Below is a small trained network, with its code and all its weights. Each question gives an input and a target symbol and asks what happens when units are switched off, that is, made to give their printed mean instead of their output.

import numpy as np


def w(rows, s, z=0):
    codes = np.array(rows[::2]) - 128.0
    scale = np.full(codes.shape[1], s)
    scale[-1] = z or s
    return codes * scale


def norm(h):
    return h / np.sqrt((h * h).mean(-1, keepdims=True) + 1e-5)


def f(y):
    return y / 2 * (1 + np.tanh(0.7978845608 * (y + 0.044715 * y**3)))


def softmax(a):
    e = np.exp(a - a.max(-1, keepdims=True))
    return e / e.sum(-1, keepdims=True)


def log_softmax(a):
    a = a - a.max(-1, keepdims=True)
    return a - np.log(np.exp(a).sum(-1, keepdims=True))


def net(x, mask):
    ids = ['αγεζθλξστφψω'.index(c) for c in x.split()]
    T = len(ids)
    res = E[ids] + P[:T]
    u = 0
    for l in range(2):
        q, k, v = (norm(res) @ M[l].T for M in (Q, K, V))
        z = softmax(np.where(np.tri(T) > 0, q @ k.T / 3**0.5, -1e9)) @ v
        res = res + np.where(mask[u], z, O[l][:, -1]) @ O[l][:, :-1]
        u += 1
        y = f(norm(res) @ A[l][:, :-1].T + A[l][:, -1])
        res = res + np.where(mask[u : u + 12], y, B[l][:, -1]) @ B[l][:, :-1]
        u += 12
    return log_softmax(norm(res)[-1] @ U[:, :-1].T + U[:, -1])


Q, K, V, O, A, B = {}, {}, {}, {}, {}, {}
E = w([
[102,104,63,191,98],'α',
[74,55,97,151,176],'γ',
[96,49,97,168,145],'ε',
[85,55,89,156,173],'ζ',
[88,53,82,157,172],'θ',
[82,37,78,163,149],'λ',
[83,89,57,152,166],'ξ',
[5,200,113,94,128],'σ',
[75,204,45,123,64],'τ',
[29,72,76,130,64],'φ',
[159,249,88,111,147],'ψ',
[156,199,186,107,238],'ω',
],0.011)
P = w([
[81,159,109,253,131],'0',
[78,154,101,206,152],'1',
[90,144,97,178,159],'2',
[94,132,81,153,163],'3',
[99,129,74,129,166],'4',
[110,126,68,112,158],'5',
[120,126,68,89,162],'6',
[138,118,70,76,159],'7',
[154,107,71,61,154],'8',
[160,97,71,46,148],'9',
[164,96,57,19,158],'10',
[180,87,63,1,160],'11',
],0.0099)
Q[0] = w([
[109,106,25,81,253],'L0H1',
[35,157,75,100,176],'L0H1',
[93,89,154,106,151],'L0H1',
],0.017)
K[0] = w([
[136,119,140,7,112],'L0H1',
[201,112,151,67,104],'L0H1',
[138,151,121,106,96],'L0H1',
],0.021)
V[0] = w([
[76,204,228,201,156],'L0H1',
[56,155,162,68,27],'L0H1',
[185,247,85,150,156],'L0H1',
],0.014)
O[0] = w([
[69,154,220,72,115,105],'L0H1',
[79,232,86,152,112,73],'L0H1',
[120,113,97,6,107,252],'L0H1',
],0.014,0.011)
A[0] = w([
[91,197,91,160,253,126],'L0N1',
[60,97,94,140,74,210],'L0N2',
[200,113,161,102,113,97],'L0N3',
[177,188,140,110,157,72],'L0N4',
[116,143,201,140,104,110],'L0N5',
[120,171,129,225,85,1],'L0N6',
[142,89,102,153,11,165],'L0N7',
[202,200,181,112,248,81],'L0N8',
[158,207,116,86,123,33],'L0N9',
[87,76,104,176,194,223],'L0N10',
[142,122,171,157,93,51],'L0N11',
[98,90,126,184,79,83],'L0N12',
],0.016,0.0023)
B[0] = w([
[100,165,125,142,22,196],'L0N1',
[89,114,116,33,97,214],'L0N2',
[106,130,125,192,176,175],'L0N3',
[155,112,96,137,164,117],'L0N4',
[92,206,176,161,116,139],'L0N5',
[5,90,116,197,167,160],'L0N6',
[52,92,165,120,145,164],'L0N7',
[35,155,152,43,197,118],'L0N8',
[189,2,144,138,120,176],'L0N9',
[164,47,125,84,40,254],'L0N10',
[145,166,158,158,108,116],'L0N11',
[116,105,167,102,196,155],'L0N12',
],0.019,0.0056)
Q[1] = w([
[238,167,170,49,97],'L1H1',
[210,182,152,184,74],'L1H1',
[188,229,249,88,227],'L1H1',
],0.016)
K[1] = w([
[136,165,139,24,135],'L1H1',
[114,127,124,144,19],'L1H1',
[155,179,251,109,66],'L1H1',
],0.019)
V[1] = w([
[209,105,202,132,188],'L1H1',
[233,186,105,133,187],'L1H1',
[1,139,135,189,248],'L1H1',
],0.018)
O[1] = w([
[168,190,203,103,138,104],'L1H1',
[109,164,140,4,139,9],'L1H1',
[158,35,154,103,25,7],'L1H1',
],0.016,0.011)
A[1] = w([
[143,122,156,185,102,75],'L1N1',
[170,99,205,40,45,8],'L1N2',
[115,164,57,172,6,53],'L1N3',
[169,139,119,203,24,165],'L1N4',
[154,76,179,147,123,236],'L1N5',
[137,72,90,235,166,222],'L1N6',
[163,87,138,62,65,222],'L1N7',
[149,99,72,215,73,158],'L1N8',
[28,125,108,95,108,129],'L1N9',
[127,143,214,138,73,154],'L1N10',
[148,110,156,202,83,209],'L1N11',
[78,167,139,92,169,11],'L1N12',
],0.018,0.0015)
B[1] = w([
[147,156,156,118,74,151],'L1N1',
[81,117,192,162,235,190],'L1N2',
[43,186,104,165,200,196],'L1N3',
[144,251,124,134,90,179],'L1N4',
[98,96,94,95,163,176],'L1N5',
[136,31,166,75,83,250],'L1N6',
[108,155,126,144,196,176],'L1N7',
[71,99,99,115,198,226],'L1N8',
[174,145,136,29,141,206],'L1N9',
[138,157,187,117,91,151],'L1N10',
[136,184,154,112,58,177],'L1N11',
[116,115,112,87,52,178],'L1N12',
],0.027,0.012)
U = w([
[66,242,110,179,133,79],'α',
[114,86,16,158,215,206],'γ',
[120,145,222,155,255,75],'ε',
[146,137,134,161,106,58],'ζ',
[163,119,153,172,100,98],'θ',
[140,92,136,152,106,58],'λ',
[22,125,185,66,111,255],'ξ',
[50,110,76,227,63,115],'σ',
[171,86,144,165,105,86],'τ',
[215,176,59,32,120,98],'φ',
[162,147,136,175,109,84],'ψ',
[163,3,120,152,129,43],'ω',
],0.0063,0.005)

Each question gives the input, a string of symbols that net reads in full, and the target symbol t.
The units are the heads (3 rows each of Q, K, V and O) and the neurons (one row each of A and B). Each row of codes is followed by its name. A weight is (code - 128) times the scale printed after its matrix; where a second scale follows, it is the last column's (O, A, B and U).
mask holds one flag per unit, layer by layer, with each layer's heads first. A switched-off unit (its flag False) gives its mean, the last column of its rows in O or B, instead of its output. The means were averaged over made-up inputs and are rounded, as every weight is.
A unit's drop is (log p(t) with every unit on - log p(t) with that unit switched off) / (log p(t) with every unit on - log p(t) with every unit switched off).
The circuit of an input: a set's keep is (log p(t) with only the set's units on - log p(t) with every unit switched off) / (log p(t) with every unit on - log p(t) with every unit switched off). Starting from the 12 units with the biggest drops (on a tie, the unit counted first), units are removed one at a time, each time the one whose removal leaves the highest keep (on an exact tie, the one counted first), for as long as the keep stays at least 0.8.
circuit, biggest first: the units of the circuit, biggest drop first
most important unit: the unit with the biggest drop
k most important neurons: the k neurons with the biggest drops, biggest first
k most important neurons of layer l: the k neurons of layer l with the biggest drops, biggest first
drop of u: that unit's drop, to one decimal
input φ θ θ τ ψ ω ξ γ, target ε: most important neuron	L1N2
input ψ θ τ θ ψ ζ ψ γ ξ θ ω ω, target ε: 4 most important neurons	L0N8, L0N3, L1N2, L1N6
input ζ ψ θ θ φ γ, target σ: circuit, biggest first	L0H1, L1H1, L1N4
input ζ τ τ φ ε, target σ: 2 most important neurons of layer 0	L0N6, L0N1
input γ σ ζ φ ξ, target σ: 3 most important neurons	L0N6, L0N1, L1N4
input ψ ε γ ξ α λ ψ ψ ω σ, target ε: 2 most important neurons of layer 0	L0N3, L0N8
input λ ζ ψ ψ ε φ, target φ: 2 most important neurons	L0N2, L1N9
input ω ψ ψ, target ε: 2 most important neurons of layer 0	L0N10, L0N1
input φ ψ ξ ξ ξ φ, target σ: circuit, biggest first	L0H1, L1H1
input λ φ ξ ξ ε σ γ, target α: 3 most important neurons	L0N1, L1N4, L1N3
input ξ σ ψ ψ ζ φ σ ε ω σ, target ε: 2 most important neurons	L1N2, L0N8
input σ θ ε γ σ ψ σ ξ φ ζ ψ γ, target φ: 2 most important neurons of layer 0	L0N10, L0N1
input τ ω ψ α φ α, target σ: 2 most important neurons of layer 0	L0N6, L0N1
input τ ω σ ξ σ σ ζ ε ψ ξ ψ ζ, target φ: most important neuron	L1N8
input φ ψ γ ζ α θ ξ φ ψ ε ω, target ε: 3 most important neurons	L0N8, L0N3, L1N2
input τ α τ ξ θ ξ ω ω φ, target ε: 2 most important neurons	L0N10, L1N2
input γ ψ ψ ψ τ ω ξ τ, target ε: 2 most important neurons of layer 0	L0N3, L0N10
input ε σ ξ ω ψ, target ε: drop of L1H1	1.2
input α σ ψ ω α, target ε: drop of L1N2	0.2
input θ α ψ ψ ε, target φ: most important unit	L0H1
input ψ ω ξ λ, target ε: drop of L0H1	0.2
input ω θ τ ζ σ λ τ ζ ψ λ τ, target φ: 3 most important neurons of layer 1	L1N8, L1N3, L1N2
